In the rows, zero is written as 128.
Each row is followed by its class; each block has classes of its own.
[153 125  89 126 109 130 138 109 104 133  94 138 119 101 110 149 102 154
  92 134 152 114 150 114 117 147 122 103 125 156 100 116  94 128 166 121
 139] : Kilep
[114 126 130 134 126 128 143  98 106 134  62 111 141  99  98  99  85 150
 141 175 152 135 142 130 119 122 102 124 127 173 123  86 139 134 149 139
 121] : rorar
[152 126  98 115 135 108 141 135 134 119 133  90 151 126 126 136 146 105
 157 104 132 148 116 141 115 129 122 123 130 119 124 130 120 115 119 136
 128] : teku
[208 117  80  84  55 136 139 205 157  99 235  97 138 166 143 168 179 106
 128  76  90 136 160 175  95 203 196 101 105 128 117 205 165  71  72  59
 108] : teku
[124 122 141 119  98 133 136 111 175 121  80 115 143 130  90 110 100 148
 128 171 117 147 116 145 138 117 145 121 132 152 127 115 158 162 158 148
 110] : vimo
[110 126 144 127 118 131 123 101 125 114  83 126 131  99  94 113  85 171
 148 163 138 140 125 154 128 119 138 116 107 159 132 110 133 161 144 146
 121] : Papo
[184 120 113 114 118 127 144 135 133 101 147 102 140 157 115 153 114  59
 144 153 112 157 121 161 134 139 124 118 141 116 124 172 114 133 138 136
 156] : vimo
[131 119 131 148 140 114 133 107 139 135 109 142 120  90 107 134 115 145
 131 119 170 123 152 108 136 136 106 130 109 136 118 112 129 138 135 119
 127] : fifal
[113 106 109 141 140 119 142 106 110 132  96 137 122  80 118 120 114 145
 131 130 172 126 140 107 133 128 114 123 114 132 116 112 111 125 123 104
 131] : rorar
[101 117 129 105 122 139 131 122 139 127 140 124 127 142 149 103 133 121
 125 114 138 114 129 111 140 124 136 144 169 133 138 135 121 143  89 146
 160] : rorar
[ 95 123 138 126 118 107 135  80 136 132  82 121 133 119 112  94 101 147
 140 178 134 132 126 154 128 101 132 121 114 172 138 104 147 145 126 130
 126] : rorar
[116 115 108 152 142 120 138  95 116 136  75 149 120  98 113 120 106 139
 139 139 169 106 143 120 126 125 106 125 112 148 121 113 128 130 140 112
 126] : rorar
[128 139 175 118  91 163 103 112 142 126 114 122 131 144 125 115 118 147
 149 121 131 121 118 161  85 112 127 123 129 132 163 151 139 143 110 141
 120] : vuvo
[155 123 111 124 134 108 139 141 137 117 126 101 134 134 126 137 138 102
 154 110 130 139 127 151 106 138 130 118 127 124 117 147 124 111 124 132
 128] : teku
[115 125 157 139 107 111 132 123 163 128 101 116 129 120 110 107 119 158
 137 155 140 128 143 131 118 121 128 117 117 164 137 121 145 158 140 133
 137] : teku
[191 159 104 101  69  90 137  86  71 103 156 132 114  52  89 142 150 156
  77 171 123  94 152 105 127 143  97  85 107 143 132 120  83 165  98  40
 146] : Papo
[146 109  83 123 169 135 150 147 135 117  92 136 156  79 108 148 124 147
 125 153 124 115 109  84 202 137 135 149 152 139 113 111 120 147 121 122
 130] : rukig
[135 122 140 150 134 112 135 100 129 133 101 135 110  86 111 135 122 147
 117 121 162 126 150 113 123 138 112 125 113 128 112 123 125 130 122 130
 114] : fifal
[150 130  86 132 133 142 141 157 142 119 138 124 164 121 113 153 121 150
 121 136 113 125 130 112 144 142 119 140 156 139 137 106 128 139 158  96
 156] : Kilep
[140 144 108 136 177 101 120 159  67 145 142 157 105  89 139 120 123 104
 161  90 149 116 117  82 144 127 119 113 108 102 123 128 113  79 105  74
  86] : Papo
[115 132 135 138 134 111 135 124 143 131  81 133 131 103 116 107 114 142
 139 153 143 119 142 128 123 114 116 124 116 161 138 115 141 146 148 133
 135] : teku
[136 130 104 109 125  90 127 124  95 130 135 128 115 114 133 118 144 108
 141 110 139 116 133 118 108 125 130 110 116 139 127 140 125 110  97 113
 121] : teku
[129 131 117 122 147 114 121 128  84 134 128 143 113 119 112 121 114 115
 144 112 137 107 121 123 119 127 124 108 110 124 128 135 116 106 113 117
 108] : Papo
[133 142 149 158 143 106 131 155  77 127  71 100  97  59  90 113  85 147
 147 140 161 116 185  59 145 133  92 140 129 154 117  98 121 167 151 113
 113] : Papo
[152 123 141 143 132 132 138 148 136 121 107 124 151 110  92 153 112 151
 136 150 131 133 136 123 155 154 116 133 149 136 123 112 150 144 153 106
 134] : fifal
[165 145 146  88 117 155 115  77  81  93  39 125 152   4 160 102  67 191
  91 245 118 124 180 147 143 104  89 177  43 148 127 101  95 157 169 104
  93] : rukig
[116 112 116 131 123 120 138 127 127 131 109 142 109  95 104 123 116 135
 110 124 157 130 143  89 125 133 123 128 124 122 112 124 119 136 127 131
 118] : vimo
[101  82 114 139 170 129 122 168 109 133  95 165 146 117  84 174  99 166
 130 153 105  93 128 115 209 165 164 120  95 154 103 110 154  87 161  75
  70] : Papo
[132 139 164 145 115 114 137 101 161 126  96 119 138 117 100 121 107 146
 136 167 131 142 141 146 135 126 119 124 122 162 135 110 160 159 147 141
 131] : fifal
[120 169 131 174 145 169 106 103 193 138  80 129 173 150  83 129 120 101
 180 197  90 120 118 166 109 124  90 176 158 114 111 134 143 177 191 117
 179] : rorar
[152 124 106 130 139 149 132 161 109 118 106 129 140  97  91 149 111 142
 136 145 130 127 121 131 146 153 130 116 148 124 123 132 116 136 144 102
 131] : Papo
[182 158 150 159  93 120 139 148  60 147  86 119  97 121  70 140 114 101
 144 135 131  91 158 133  94 150  89  52 106 136 139 197 116 123 129 110
 127] : Papo
[125 128 108  98 129 133 131 145 133 126 116 127 138 112 132 101 126 125
 144 116 139 109 123 113 134 119 129 140 138 142 142 129 122 147  97 152
 137] : rukig
[154 133 140 130 120 110 135 111 152 119 128 100 140 137 116 143 129 107
 157 120 132 146 130 165 126 135 119 121 128 133 130 141 134 133 121 140
 130] : fifal
[162 132 114 139 131 128 156 136 181 117 131 115 147 140  91 169 121 128
 147 115 131 139 109 162 129 142 132 116 132 146 130 117 131 114 121 130
 137] : vuvo
[134 145 103 113 133 138 134 131 154 125 127 133 137 123 133 107 111 122
 122 128 125 128 130 121 120 118 127 131 164 153 134 120 114 146 137 139
 175] : Kilep
[148 140 131 123 137 120 132 137  93 124 137 127 128 118 121 127 133 102
 141 101 123 127 123 114  98 127 120 116 126 124 133 118 143 100 112 112
 102] : vuvo
[151 145 137 128  64 116 104  81 139 119 165 103 154 154 105 154 149 132
 177 110 142 146 127 155 107 162 118 111 113 140 112 122 144 141 122 112
 110] : fifal
[131 134 135 115 144 145 134 135 153 105 135 133 146 108 123 118 123 113
 136 111 133 129 126 126 115 119 112 140 151 132 147 112 122 140 114 135
 162] : vuvo
[ 86 127 127 105 123 123 125 106 130 126 126 141 129 133 152  98 131 121
 143 117 140 113 122 134 132 114 133 133 149 143 145 131 123 131  86 135
 150] : rorar
[157 129 117 124 132 142 139 162 117 104 124 122 158  96  91 158 127 132
 124 146 113 131 130 125 127 147 117 132 154 133 132 104 131 136 141  84
 141] : vuvo
[166 141 126 128 126 135 142 130 141 111 119 103 149 129 103 151 123 110
 154 111 122 143 117 158 102 136 119 118 131 129 126 126 130 115 127 136
 125] : vuvo
[139 106  91  94 103 145 139 106 180 137  91 118 163 134  79 125 144 106
 109 120 111 131 109 136 132 157 149  84 126 142  78 117 138  94 153 142
  68] : vimo
[150 121  99 123 149 148 130 155 111 112 123 131 148  91  95 140 110 136
 136 152 135 129 124 116 159 151 124 124 151 135 122 113 113 141 144  98
 140] : Papo
[ 94 124 138 103 108 126 126 120 126 122 135 137 135 141 155 100 129 124
 143 112 144 117 126 132 131 124 131 127 151 139 144 124 125 136 105 128
 156] : rorar
[ 96 137 155 133 126  74 123 121  82 144 147 136 120 112 122 129 142 115
 140 112 143 127 145 101 126 132 105 114 109 130 127 111 125 112 101 108
 119] : fifal
[103 134 116  98 119 123 130 124 136 119 135 138 132 105 131 108 127 128
 130 106 138 150 112 103 128 119 132 142 147 109 120 110 116 137 105 143
 131] : vimo
[132 105  83 154 135 124 138 119 104 128  85 136 107  62 103 119 132 136
 123 126 164 107 168  92  98 136 122 130  86 142 117 138 136 150 118 133
  96] : rukig
[135 121 106 107 114 142 138 154 121 112 118 136 148 121 101 147 121 144
 112 151 114 136 110 129 130 149 133 135 169 113 121 118 131 136 141 114
 131] : vimo
[134 138  86  93 128 120 135 145 144 122 126 132 148 108 121 107 135 122
 150 112 135 101 119 116 136 124 123 139 142 149 138 113 120 146  99 127
 144] : rukig
[127 114 136 152 142 119 126 115 137 128 113 143 123  90 109 133 125 136
 132 127 164 123 156 111 131 141 106 129 121 135 122 120 130 140 134 111
 128] : fifal
[136 123 104 145 156 131 130 119  98 129  98 140  99  69 106 124 107 135
 125 127 170 121 141  96 128 130 118 122 121 123 115 128  98 144 129 128
 124] : Papo
[120 137 157 156 101 129 133  72 175 134  93 117 123 113 103 106 103 181
 115 174 114 148 134 137 107 106 141 108 102 170 131 130 145 156 132 154
 125] : Kilep
[108 134 130 120 102 118 129  97 132 128 111 108 140 103 119  82 109 147
 143 210 134 159 130 128 148 104 146 130 148 187 148  97 160 177 117 104
 138] : rorar
[115 116 125  83  97  82 127 112 116 127 152  94 144 144 124 136 145 140
 159  96 144 172  77 181 116 121 158  98 138 118 141 117 124 114  82 129
 112] : fifal
[113 133 118 111 112 139 123  96 146 117 138 144 130 130 145 108 129 132
 110 121 127 116 132 129 109 120 133 121 151 157 143 139 111 145 105 156
 164] : Kilep
[107 123 150 136 114 119 130  92 128 131  85 121 132 129 111 103  98 146
 144 175 135 125 135 138 130 115 123 126 123 165 130 108 148 148 145 126
 129] : rorar
[ 55 108 120 163 107 101 134  75 134 118 119 160 108  80 152 117 155 181
 136 106 190 123 146 137 103 122 127 120  95 148 162 125 130 135  57 119
 113] : rorar
[149 146 124 129 116 122 139 112 159 124 121 108 140 147 125 141 120 116
 144 113 106 133 126 157 119 126 127 109 124 144 126 157 110 116 121 152
 147] : Kilep
[116 133 169 138 121  96 132 110 123 131  81 121 138 100  87 117  92 168
 141 169 135 138 140 128 141 122 113 125 113 165 128  78 162 150 157 120
 112] : fifal
[112 125 127 134 130 106 132 144  87 141 113 143 120 132 128 125 136 122
 132 121 126  96 130 108 119 135 125 119 105 133 129 131 138 111 114 138
  94] : rukig
[123 128 110 123 138  90 128 136  95 139 136 130 112 127 139 115 145 105
 140  98 144 111 136 111  96 125 122 117 117 130 131 132 131 101 109 120
 110] : teku
[112 132 117 104 103 130 127  94 157 119 135 135 133 129 131 113 126 156
 123 101 129 120 121 136 104 118 138 118 140 151 136 131 110 137  97 155
 156] : Kilep
[138 116 108 140 146 128 139 124 127 129  83 147 119  80 112 116 113 136
 132 131 149  99 144 100 135 122 116 131  92 138 121 140 121 144 122 136
 124] : rukig

A new block, with new classes.
[122 138 124 111 131 147 145  91 118 159 131 141  95 190 132 137 145 127
 159  75 124  85 119 113 101 121 115  64 115  93 106 182 159 139 131 155
 136] : kaze
[104  89 158 110 111 173 147 121 158 136 149  85 124 195  99 104  99 120
 156 157 105 135 114 101 103 133 152 119  81 138 153 129 110  98 118  90
 140] : sema
[ 58 146 124 122 107 168 203 107 112 150 171 130 113 149 128 104 117 132
 135 123  76 120 105 142 133 142 182 148  82  78 143  98 148  53 113 150
 157] : dof
[ 77 100 140 109 121 150 186 111 118 129 140 148 129 173 129 123 133 102
 136 128  86 120 110 133 143 148 149 105 109  77 135 140 110  87 128 105
 138] : sema
[ 52 118 151 114 121 171 183 129 111 153 179 167 103 132 119 110 104 106
 138 120  78 109 121 165 113 163 189 141  74 110 150 102 136  77 136 130
 160] : digi
[131 152 128 145 113 152 157  93 112 131 129 144 118 144 144 109 125 117
 197  59 124 108 120 136 125 132 109 121 129 114 137 156 134 131 131 143
 138] : figav
[ 66 110 133 135 115 174 214 106 128 165 159 106 121 166 120 113  94 115
 134 105  98  85 122 148  91 156 149 123  81 105 136 128 125  98 128 151
 138] : digi
[115 142 101 145 111 129 143 112 102 154 117 174 114 147 145 148 165 131
 164  80 104 128 124 121 157 133 133  88 101 101 120 141 129 140 125 167
 134] : digi
[ 37  87 178 117 124 188 221  98 148 143 175 154 126 166 112  94 110 100
 145  94 110  81 158 188 103 142 159 104  81 105 158 102 120  69 142  86
 156] : figav
[ 49 105 158 120 136 142 147 118 122 154 155 112 146 142 108  97  88 112
 136 121 139 123 130 187  74 129 125 151  96 107 140 123 103 114 153 134
 126] : digi
[113 143 113 150 111 141 141  82 106 133 138 122 149 160 124 113 107 108
 195  78 145 104 138 182 131 123 107 131 129 112 152 146 116 103 144 110
 134] : figav
[176 165 133 116 116 159 147 101 100 163 125  98 102 157 157 107 105 117
 155  52 134  87 102 116 121 127 123  80 124 144 124 157 153 145 151 183
 145] : digi
[ 64 122 151 122 111 171 206 118 126 144 154 141 122 166 128  98 121 126
 119 132  82 108 109 166 123 150 162 132  92  91 163 105 141  62 125 121
 143] : dof
[ 80 125 120 102 106 196 220 119 114 139 179 114  97 141 108 109 109 113
 125 141 116  95 151 179 113 145 162 144  86  96 141 111 138  66 119 147
 165] : Koli
[165 133  56 147 155 126 169 114 115 158 119  91 131 162 147 132 139 118
 119 119 127  60 132  59 127 111 128  51  99 141 140 153 131  92 122 159
 138] : tabe
[115 151  99 126 135 136 152  80 100 141 125 164 127 157 150 116 127 114
 191  65  98 115 127 113 136 121 121 117 125 108 137 146 135 132 141 138
 147] : tabe
[121 167 103 151 119 155 177  82 109 143 157 144 115 160 122 114 128 122
 177  70 128 117 126 161 134 131 130 132 120  99 145 125 162 107 107 153
 137] : dof
[120 116  87 140  90 109 133 113 121 171  91 149 139 201 140 156 130 131
 179 102 102 106 119 123 112 173 116  73  97 107 112 212 114 149 145 140
 121] : digi
[ 48  93 120 117 115 168 237 102 136 146 206 129  99 183  96 118 109 102
 123 117 111  72 131 153  73 170 169  98  80  86 127 127 156  71 108 137
 157] : Tuz
[151  77 153 131 142 152 203 168 159 144 215 174 101 188  71  95 110  95
 128 136 136 116 152 132 166 124 172  97 117 142 150  75 154  47 139 120
 143] : Tuz
[ 37 125 174 100 107 182 185 100 133 108 186 132 126 181 104  81 109 143
 144 108  93  79 124 164  99 153 159 106  97  79 138 118 121 102 141  71
 151] : sefar
[119 167 105 113 111 142 142  65 119 118 157 126 149 174 118 109 156 122
 200  44 118 116 122 127 120 122 112  78 131  92 125 181 160 145 160 142
 147] : Koli
[147 179 113 134 111 143 147  85 109 122 140 127 137 163 134 103 129 125
 146  52 131 111 119 132 124 122 113 110 150  98 145 173 149 161 147 137
 136] : figav
[122 158 135 111 117 137 111  70  87 139 104 184 113 159 152 149 159 106
 198  44 133 133  96 149 109 129 125  88 130 130 126 180 145 192 125 162
 137] : digi
[127 139 105 166 119 139 122  90  82 167  48 143 124 166 140 170 139 108
 177  88 149 115 121 154 132 135  67 140 128 125 142 195 104 152 128 207
 104] : digi
[113 137 125 149 110 142 116  81 121 154 122 144 116 180 124 135 141 151
 195  76 105 105 119 122 118 116  91  93 114 104 128 162 136 127 138 133
 131] : kaze
[129 170 107 147 107 141 135  68  95 141 111 187 102 163 144 142 134 118
 212  67 109 113 112 163 114 153 129 105 125 112 138 163 156 127 112 131
 148] : dof
[123 116 112 113 124 170 156  67 109 138 122 167  97 197 121 139 166 120
 182  77 107  92 128 123 124 132 103  83 117  97 123 173 154 143 115 136
 139] : kaze
[134 130  93 155 136 172 197 114 131 126 135 148 115 158 100 143 156  87
 153  78 107  99 184 156 116 121 121 135 141 105 155 140 165 131 130 147
 135] : Koli
[107 103 102 124  23  83 150  85 109 149 137 192 120 144 135 186 125 106
 189 158  77 123 123 205  88 147 125 114  89 156 122 139 103 116  92 106
 149] : figav
[118  99 161  75 109 124 163 113 128 123 221 179 131 126  84 103 113  62
 160  92 129  86 122 176  77 150 172 110 131 179 167 138 150 119 124 139
 156] : sema
[ 91 188 125 188 144  76 125 110 134 113 125 168 168 135 155 144 159 158
 183  41 111  74 104 106 112 136 103  65 142  92 122 184 115 139 157 146
  90] : sefar
[ 53 112 159 106 128 197 205 126 130 119 149 134  97 185 113 109 111 120
 128 133  91  70 137 157  85 159 164 130  99  95 145 132 131 114 125  93
 137] : sefar
[ 52 120 156 107 102 157 176  96 121 126 185 125 134 144 119  81 101 127
 151  99  96 104 104 157  86 161 149 119  99  82 142 138 113  95 130 109
 157] : sema
[135 143 104 146 126 147 155 105 106 139 138 160 120 157 130 136 140 104
 185  61 132 103 125 139 143 144 137  96 117 106 126 152 139 127 116 156
 132] : digi
[ 53 109 152 109 118 177 180 115 121 150 156 157  86 150 112 126 116 129
 148 140  90  76 109 139  85 160 143 126  79 111 138 137 140  96 121 149
 140] : kaze
[121 118 147 118 115 174 190  90 110 140 124 166 101 193 152 122 129  88
 208  94  93 134 117 163 126 108 130 128 108 127 153 122 135  98 124 119
 135] : figav
[ 71 130 135 117 133 161 206 107 131 127 178 123 141 128 102  92 116 132
  94 119 116 102 144 153 114 141 143 118 119  90 138 126 127  96 161 127
 152] : Koli
[102 147 143 118 129 165 180  98 123 125 154 174  99 198 120 119 144 130
 187  81 112 109 123 124 132 126 140 101 111 107 131 142 140 135 123 135
 125] : sefar
[ 39  98 140 155 106 179 210  91 125 141 186 155  95 167  91 114 103 121
 179 113  93 105 113 147  99 170 150 140  91  95 138 115 139  68 112 132
 160] : Tuz
[126 125 109 149 118 130 162  87 118 148 130 137 116 169 142 120 136 136
 177  69 134 117 133 138 127 125  93  95 129 118 128 138 137 126 135 158
 132] : Tuz
[ 46 127 171 115 113 183 203 115 136 121 181 122 112 183 116  88 122 139
 131 111  77  81 112 136 102 143 152 116  89  76 141 124 127  79 129 107
 144] : sefar
[ 52 117 181 133  90 171 186 120 141 128 155 151 101 178 120 113 122 141
 176 118  66  88 110 140  97 146 139 119  83  93 130 125 114  80 118 115
 139] : sefar
[119 137 102 137 111 140 147  93 120 147 122 173 115 176 126 147 166 151
 168  76 105  85 127 112 134 137 111  72 115 103 129 171 143 141 128 161
 125] : kaze
[  4 111 163 112 115 164 199 136 134 126 174 156 125 158 117 116 118 134
 146 116  94  61 122 162  93 176 190 118  86  74 135 144 112  74 124 113
 142] : sefar
[ 43 114 142 111 107 171 206 105 119 141 171 124 119 161 109 111 100 103
 140 116  92  85 113 154  84 164 164 125  93  80 143 140 123  90 123 135
 148] : sema
[117 131 167 101 109 127 149 113 128 118 176 114 157 123 121  56 101 140
 109 132 114 114  90 144 141 144 129 115 128 122 144 109 126  77 156 106
 150] : dof
[143 165  97 137 127 131 146  80 115 148 122 150 129 151 146 120 111 122
 178  51 114  77 134 102 108 137 117  89 126 130 136 168 139 145 144 153
 147] : tabe
[ 80 134 135 127 118 162 192 112 134 131 199 150 107 131  99  86 117 127
 133 114  87 103 120 133 100 162 173 123  92  99 140 104 166  90 112 116
 164] : dof
[ 31  91 158 119 119 195 195 138 145 144 166 178  95 184  81 138 136 119
 125 140  80  77 139 153  98 155 184 123  78  84 158 123 147  84 116 117
 141] : kaze
[134 129 105 112 127 147 186  98 123 129 144 152 128 196 147 126 146 113
 168  97 115 138 117 126 150 136 134 103 109 109 153 150 124 122 112 133
 112] : sema
[ 64 143  99 144 108 125 129  95  90 141 148 198 124 149 114 143 153 113
 204  60 113 136 138 170 125 138 150 128 122  54 134 164 123 121 114 143
 151] : sema
[ 61  99 107  79  75 117 186 152  70 196  93 129 110  84 190 138  79 148
 100 184  90 123 116 174 122 166 164 178  78 121 102 124  69  90 131 221
 145] : digi
[114 138 128  99 116 178 194 114 100 166 149 112  88 170 130 106  81 118
 130 124  91 126 122 128 108 116 185 135 101 115 144 111 132  96 130 162
 157] : sema
[ 23 105 170 118 102 189 224 109 133 120 157 145 103 182 122 130 124 121
 152 137  73  71 115 166  83 154 157 124  72  82 135 117 109  62  93 115
 135] : sefar
[ 45  99 134 103  86 189 209  95 126 138 159 121 119 188 105 122 142 123
 157 146  85 136 120 162 115 136 144 141  80 102 151 131 133  97 123 124
 151] : Koli
[ 58 161 118 135 137 205 249 120 144 141 207 140  90 164  84 135 118 112
 115 121 100  95 154 143 106 140 204 115  75  90 151  93 174  93 126 145
 147] : Koli
[131 149 107 132 117 128 149  83 122 123 183 128 144 162 111 111 159 106
 186  57 123 123 127 136 146 113 103  90 136  81 117 166 155  97 146 129
 153] : Koli
[ 56 114 144 103 111 161 214 104 108 149 164 144 104 138 131 107  95 118
 132 119  96  99 108 156  74 168 160 132  96  92 134 142 114 101 114 151
 150] : sema
[112 150  90 139 107 131 132  93 111 135 105 171 131 156 145 135 140 128
 180  76 108 123 145 132 129 135 103 138 124  94 140 162 122 158 118 137
 137] : tabe
[100 149 126 132 130 155 185  76 102 134  96 147 107 191 167 128 134 157
 175  96 107  97 103 126 119 145 102  96 115 109 126 174 107 139 128 138
 112] : sefar
[109 135 126 139 104 161 167  91 122 136 108 155 119 179 143 125 148 119
 178  69 112  96 135 141 111 139 112  93 107  97 143 169 129 132 128 131
 137] : figav
[115 152 121 148 107 142 156  86 120 125 110 145 138 181 142 121 138 125
 189  76 105 115 109 125 119 131  98 101 123  97 139 172 128 147 142 128
 119] : figav
[108 139 139 109 100 127 127 109 118 141 114 132 143 155 159 109 131 123
 184  85 113 145 117 142 131 111 109 142 120 118 142 155 120 134 155 148
 127] : figav
[ 47  94 149 121 105 152 206  93 120 146 164 129 114 176 144 107 111 121
 152 115  89 120  97 162 108 150 128 131  98  84 129 123 124  56 128 125
 149] : Tuz
[ 72 115 171 111  97 166 167 107 161 122 198 168 123 153 110  95 131 139
 158  71  79  74 145 162 107 149 137  86  91  69 128 108 138  76 130  88
 154] : kaze
[ 62 146 158 115 116 170 169 106 141 115 190 109 130 172 114  79  94 143
 178  86  76  86 123 132  87 132 173 119  92  82 129 118 126  73 139  98
 152] : sefar
[137 157 102 121 107 141 162  89 125 132 138 138 137 175 145 110 140 136
 180  62 106 129 153 148 143 121 110  87 123  67 112 155 130 109 157 123
 147] : Koli
[115  72 170  81 102 158 153 105 139 153 149 121  99 172 115 141 118  87
 164 118 116  81 125 159 103 123 128 106 121 154 121 135 153 117 119 109
 148] : kaze
